In the rows, 128 means zero.
Facts:
j904 (α b) (ρ bami)
j855 (α a) (ρ mato)
j393 (α a) (ρ zevekim)
j420 (α b) (ρ setrir)
j987 (ε j711,j845,j59) (α b) (ρ setrir)
j640 (α a) (ρ bami)
j633 (α b) (ρ bami)
j263 (α a) (ρ bami)
j614 (ε j192,j263,j745) (α a) (ρ setrir)
j970 (α b) (ρ kladar)
j736 (α a) (ρ mato)
j191 (α b) (ρ mato)
j473 (ε j868,j769,j691,j994) (α a) (ρ setrir)
j742 (ε j59,j545) (α a) (ρ zevekim)
j545 (α a) (ρ kladar)
j58 (α a) (ρ zevekim)
j133 (ε j332,j177) (α b) (ρ kladar)
j914 (α b) (ρ setrir)
j406 (ε j73,j152) (α a) (ρ kladar)
j965 (ε j736,j740) (α a) (ρ kladar)
j474 (α a) (ρ mato)
j200 (ε j760,j579) (α a) (ρ mato)
j994 (α a) (ρ setrir)
j579 (α b) (ρ mato)
j592 (α a) (ρ mato)
j241 (α a) (ρ kladar)
j646 (ε j123,j970,j441,j619) (α a) (ρ setrir)
j976 (α b) (ρ bami)
j453 (α a) (ρ mato)
j944 (ε j172,j192,j538) (α a) (ρ mato)
j4 (α a) (ρ kladar)
j483 (ε j486,j885) (α a) (ρ mato)
j109 (ε j263,j885) (α b) (ρ zevekim)
j374 (ε j153,j365,j740,j956,j914,j471) (α b) (ρ mato)
j79 (α a) (ρ kladar)
j441 (α a) (ρ mato)
j489 (α a) (ρ bami)
j790 (ε j486,j618,j711,j633,j640,j57,j263) (α a) (ρ bami)
j146 (ε j123,j192,j855,j732) (α b) (ρ zevekim)
j467 (ε j393) (α a) (ρ mato)
j831 (ε j172,j732) (α b) (ρ kladar)
j472 (α a) (ρ zevekim)
j438 (α b) (ρ kladar)
j150 (ε j149,j754,j960,j640,j472,j572) (α a) (ρ zevekim)
j62 (ε j610,j904,j334,j640,j236,j497) (α a) (ρ kladar)
j165 (α a) (ρ bami)
j177 (α b) (ρ kladar)
j334 (α a) (ρ kladar)
j585 (ε j619) (α a) (ρ zevekim)
j192 (α a) (ρ mato)
j778 (α a) (ρ bami)
j844 (ε j489,j711,j16,j38) (α a) (ρ bami)
j92 (ε j79,j73,j538) (α b) (ρ mato)
j619 (α b) (ρ zevekim)
j698 (ε j438,j138) (α b) (ρ zevekim)
j415 (α a) (ρ kladar)
j499 (ε j57) (α b) (ρ mato)
j336 (α a) (ρ bami)
j618 (α a) (ρ bami)
j32 (α a) (ρ bami)
j494 (α a) (ρ mato)
j458 (α b) (ρ bami)
j528 (α a) (ρ bami)
j920 (α a) (ρ kladar)
j784 (ε j453) (α b) (ρ bami)
j128 (ε j778,j868,j16,j976,j336,j58) (α b) (ρ zevekim)
j68 (ε j640,j528,j58) (α a) (ρ kladar)
j754 (α a) (ρ mato)
j251 (ε j165,j336) (α b) (ρ bami)
j72 (ε j79,j610,j800,j355,j182) (α a) (ρ zevekim)
j426 (ε j458,j73,j402,j420,j579) (α a) (ρ mato)
j38 (α a) (ρ bami)
j865 (α a) (ρ setrir)
j769 (α b) (ρ bami)
j732 (α a) (ρ kladar)
j73 (α b) (ρ kladar)
j956 (α a) (ρ kladar)
j538 (α a) (ρ zevekim)
j642 (α a) (ρ mato)
j380 (ε j711,j874,j572,j619,j976) (α a) (ρ mato)
j402 (α b) (ρ bami)
j172 (α a) (ρ mato)
j182 (α b) (ρ kladar)
j868 (α a) (ρ mato)
j301 (α a) (ρ zevekim)
j916 (α b) (ρ mato)
j52 (α b) (ρ zevekim)
j760 (α a) (ρ zevekim)
j800 (α b) (ρ bami)
j823 (ε j740) (α a) (ρ zevekim)
j960 (α a) (ρ kladar)
j101 (α a) (ρ setrir)
j625 (ε j172,j711,j865) (α b) (ρ setrir)
j973 (ε j916,j420) (α b) (ρ mato)
j773 (ε j545,j263) (α b) (ρ mato)
j610 (α a) (ρ kladar)
j153 (α a) (ρ setrir)
j504 (ε j619,j393) (α a) (ρ bami)
j138 (α a) (ρ zevekim)
j874 (α b) (ρ setrir)
j497 (α a) (ρ mato)
j105 (ε j153,j270,j101) (α b) (ρ mato)
j57 (α b) (ρ zevekim)
j566 (ε j415,j494,j981,j579,j691) (α a) (ρ kladar)
j782 (ε j453,j301,j981) (α b) (ρ kladar)
j59 (α a) (ρ bami)
j740 (α a) (ρ kladar)
j75 (ε j415) (α b) (ρ kladar)
j491 (ε j619,j58) (α a) (ρ bami)
j745 (α a) (ρ setrir)
j714 (α b) (ρ bami)
j236 (α a) (ρ mato)
j16 (α b) (ρ zevekim)
j598 (α b) (ρ mato)
j365 (α a) (ρ zevekim)
j195 (ε j868) (α a) (ρ mato)
j341 (ε j545) (α b) (ρ mato)
j827 (ε j579,j619,j393) (α b) (ρ mato)
j19 (ε j165) (α a) (ρ kladar)
j616 (ε j241,j123,j885,j994,j471) (α b) (ρ zevekim)
j845 (α a) (ρ kladar)
j270 (α b) (ρ setrir)
j495 (ε j711,j52,j970,j736,j572,j920) (α b) (ρ mato)
j144 (ε j149,j486,j165) (α a) (ρ setrir)
j954 (ε j814,j970) (α a) (ρ zevekim)
j471 (α a) (ρ kladar)
j309 (ε j192,j691) (α a) (ρ kladar)
j535 (ε j711,j16) (α b) (ρ bami)
j590 (ε j32,j885) (α a) (ρ setrir)
j455 (ε j754,j868,j598) (α a) (ρ zevekim)
j981 (α a) (ρ setrir)
j163 (ε j438,j192,j914) (α a) (ρ setrir)
j691 (α a) (ρ setrir)
j35 (ε j138,j981,j914) (α a) (ρ kladar)
j152 (α a) (ρ zevekim)
j245 (α a) (ρ setrir)
j332 (α a) (ρ mato)
j164 (ε j241,j545,j474) (α b) (ρ zevekim)
j601 (ε j123,j355,j920,j471) (α a) (ρ kladar)
j711 (α a) (ρ zevekim)
j697 (ε j101,j301,j572) (α b) (ρ kladar)
j148 (ε j874,j592) (α a) (ρ kladar)
j885 (α a) (ρ setrir)
j149 (α b) (ρ zevekim)
j419 (ε j245,j976) (α a) (ρ mato)
j572 (α a) (ρ kladar)
j123 (α a) (ρ zevekim)
j989 (ε j769,j441,j497) (α b) (ρ kladar)
j486 (α a) (ρ mato)
j327 (ε j177,j365,j57) (α a) (ρ zevekim)
j999 (ε j301,j642,j474,j4,j732) (α a) (ρ zevekim)
j825 (ε j181,j402,j334,j355) (α a) (ρ bami)
j814 (α b) (ρ bami)
j935 (ε j172,j845,j619) (α a) (ρ bami)
j181 (α a) (ρ zevekim)
j722 (ε j123,j191) (α a) (ρ bami)
j355 (α b) (ρ zevekim)
j18 (ε j153,j610,j714,j57) (α b) (ρ bami)
j962 (ε j904,j245,j393) (α a) (ρ zevekim)

Known rows:
[ 48 165  83 100 139 150 175 138 121 152  56 142 148 177 129 135 122 133
 143 146 118 116  99 105 144  90  85 132 140 101  94 124  99 140 112  82
 106] : j105
[ 71 141  91  47 135 160 140 125 125 142 121 145 152 157 100 114 147 135
 132 147 121 130 116 101 137  94  88 146 153 126  70 156 143 123 105 172
 140] : j790
[ 53 161  78 104 136 153 197 149 129 150  60 142 146 173 127 144 126 134
 141 146 127 101  90  97 148  92  96 131 143 112 115 115  95 135 109  96
 104] : j341
[ 54 163  77  99 131 149 164 133 131 150  61 143 143 173 122 131 125 135
 145 144 119 111  99  98 145  85  91 131 135  96 104 133  90 142 113  83
 104] : j499
[ 64 155  79 112 129 162 203 128 130 150  50 141 148 187 110 131 137 133
 138 107 127  96  99 100 134 104  99 141 146 133 109 115  89 133 109 117
  94] : j987
[ 75 164  76 132 119 149 168 155 108 147  57 140 151 176 123 138 127 131
 140 143 112 112  91 109 145  99  86 138 141 113  97 131 127 122 106  81
 117] : j92
[ 69 169  77 134 132 158 171 150 114 149  69 139 152 180 129 123 124 131
 141 138 112 114 102 110 141  96  86 134 146 113  91 133 139 127 108  77
 114] : j973
[ 53 162  87 128 141 164 170 150 143 145  84 143 147 169 118 108 132 133
 152 137 121 113 133 101 142  84  75 136 118 116 137 148  98 148 108 124
 100] : j714
[106 150  94  40 137 214 180 150 131 131 169 135 136 155 131 133 123 134
 130 159 113 114 123  99 142  88 114 153 144 171  78 126 148 134 115 187
 121] : j4
[ 54 164  86 109 143 178 182 125 158 151  97 138 142 180 122 140 122 132
 147 122 116 104 122 103 137  91  90 141 124 132 121 122  59 149 113 121
  87] : j270
[ 93 151  93  69 139 212 162 127 155 147 205 135 145 162 130 144 117 132
 130 142 101 113 129 107 135  91 109 147 156 181  90 127 127 126 112 193
 116] : j691
[ 78 147  77  55 104 185 135 162 149 138 193 136 141 140 137 138 133 136
 137 158 112 106 111  86 135  85 121 155 153 188 112 120 116 118 113 188
 134] : j123
[ 41 159  69 117 114 172 164 164 143 145  77 138 141 168 134 108 138 135
 147 128 126  99 112  87 129  85 103 139 143 155 139 118  75 136 107 114
  97] : j52
[108 154  92  33 127 201 155 146 134 126 183 135 130 149 126 131 124 136
 136 165 110 115 121  96 142  83 110 156 129 163  85 135 128 137 121 184
 122] : j471
[ 33 163  74 115 127 184 159 152 151 148  87 138 136 171 139  97 131 137
 150 127 125 105 127  86 129  75 100 135 147 154 123 128  79 145 112 110
  91] : j149
[ 84 146  84  79 141 204 157 135 156 142 172 141 149 154 120 107 138 135
 133 149 120 121 140  99 134  85  98 139 165 156  96 157 178 125 105 188
 122] : j778
[ 88 149  78  51 128 182 166 141 140 145 179 138 145 147 135 151 117 134
 128 179 110 108 108 101 149  88 114 142 163 151  90 121 148 119 112 167
 139] : j642
[ 87 148  88  46 137 195 149 120 157 145 202 137 144 158 122 146 123 136
 132 144 108 111 126 101 136  86 109 149 145 167  89 131 113 132 116 185
 117] : j101

Rows:
No name comes twice in this set of rows, the named rows included.
[ 90 140  88  79 129 175 173 145 124 141 132 141 156 156 109 115 148 131
 128 143 120 115 117 101 138 102  92 147 161 157  83 145 185 112 100 183
 140] | j935
[ 50 155  85 132 143 168 195 143 138 149  43 145 150 179 113 100 142 133
 144 123 135 111 119  99 137  95  82 133 143 123 121 138 121 138  99 121
  96] | j535
[ 82 144  91  67 132 168 161 145 127 140 138 142 154 152 112 127 143 133
 131 152 119 123 117 102 141  98  90 150 146 145  86 141 152 116 103 184
 140] | j722
[ 25 161  92 111 135 178 168 163 114 150  53 140 151 180 144 111 130 130
 145 126 119 116 114 100 134  91  89 141 143 149  99 109  77 136 103 103
 102] | j698
[100 146  82  58 121 189 169 125 150 144 187 137 143 156 113 147 131 135
 129 137 113 101 116  97 132  95 115 152 155 176 100 129 137 123 115 189
 124] | j865
[ 95 154  72  64 133 205 149 133 161 147 201 136 141 151 136 132 115 137
 130 173 112 112 125 100 142  77 116 136 176 157  87 144 162 124 114 159
 127] | j868
[ 83 144  74  70 103 189 133 153 122 140 150 137 148 153 130 108 143 134
 130 140 112 115 110  93 125  94 114 150 176 179  79 132 162 109 106 165
 139] | j585
[ 54 164  94 109 146 183 195 140 156 150 113 138 143 179 133 141 114 130
 146 131 114 104 124 108 143  90  91 139 122 152 131 110  55 149 113 131
  87] | j914
[ 95 147  83  55 115 165 162 143 113 144 144 139 152 155 121 154 127 133
 126 164 107 115  91 101 144  98 107 147 166 145  69 129 156 108 109 155
 145] | j944
[ 77 168  82 145 128 183 178 146 146 147 112 136 147 183 125 128 119 130
 146 119 107 104 122 112 134  96  92 142 127 148 124 128 111 134 113 120
  94] | j420
[ 95 158  84  71 135 198 152 144 140 146 194 135 150 153 142 140 114 132
 129 176 103 119 119 114 145  86 105 141 169 160  77 136 172 117 112 157
 140] | j494

Now the same nodes, written a new way:
Known rows:
[151 125 125 114 117 137 128 109 165 127 128 139 126 123] : j642
[140 100 136 136 137 137 140 144 110 134 136 142 132 132] : j601
[123  78 100 155 123 144 113 101 248 116 129 134 127 145] : j545
[136 100 131 130 129 135 143 143  92 130 124 139 137 149] : j722
[138 127 123 116 120 126 132  96 150 109 130 140 126 131] : j472
[112 148 133 138 132 136 155 161 170 133 110 142 136 154] : j491
[153 116 133 123 117 136 131 112 155 120 135 138 124 127] : j471
[148 142 129  99 143 118 123  85 171 119 107 143 119 149] : j711
[128 106 127 129 140 127 141 124 101 122 133 144 134 136] : j72
[137 128 124 118 118 127 134  96 153 107 131 141 127 130] : j760
[140 119 127 120 118 136 131 101 157 121 132 139 124 126] : j745
[130  99 131 129 143 137 136 128 106 138 132 143 130 135] : j144
[ 98 159 132 147 127 139 161 173 195 131 112 142 139 150] : j504
[ 93 140 127 143 141 110 124 152  48 129 135 109 132 115] : j698
[116 154 126 129 113 116 114 134 104 124 120 100 126 126] : j814
[ 78  97  97 172 146 130 100 153 150 147 130 104 135 127] : j773
[ 68 192 129 159 135 127 139 197 158 149 125 112 136 109] : j827
[118 156 131 135 121 118 112 137 124 126 133 103 122 109] : j182

Rows:
No name comes twice in this set of rows, the named rows included.
[109 168 126 121 133 105 110 114 114 120 121 107 121 119] | j16
[124 106 123 132 140 128 139 123 106 123 132 144 134 138] | j999
[104 134 130 140 135 117 123 164  52 138 123 103 134 132] | j784
[139 101 130 127 130 134 141 137  96 132 122 139 135 151] | j825
[ 87 127 119 153 140 113 122 152  60 128 139 109 135 117] | j616
[133 137 125 118 121 125 136 101 165 109 127 141 126 131] | j58
[109 166 126 133 116 122 116 144 127 134 132 105 126 100] | j579
[ 94 148 130 135 162 115 110 146 111 151 113 109 124 130] | j987
[153 115 128 114 113 132 133 108 130 118 120 135 128 144] | j165
[137 126 129 119 118 137 133 104 166 122 131 139 124 125] | j245
[108 136 135 139 138 139 150 151 155 136 127 145 132 132] | j646
[ 96 154 131 134 151 107 121 149  67 134 125 111 129 123] | j128
[145 111 118 120 116 134 127 104 173 118 115 134 127 152] | j59
[105 140 128 140 140 121 118 164  78 150 132 108 132 112] | j973

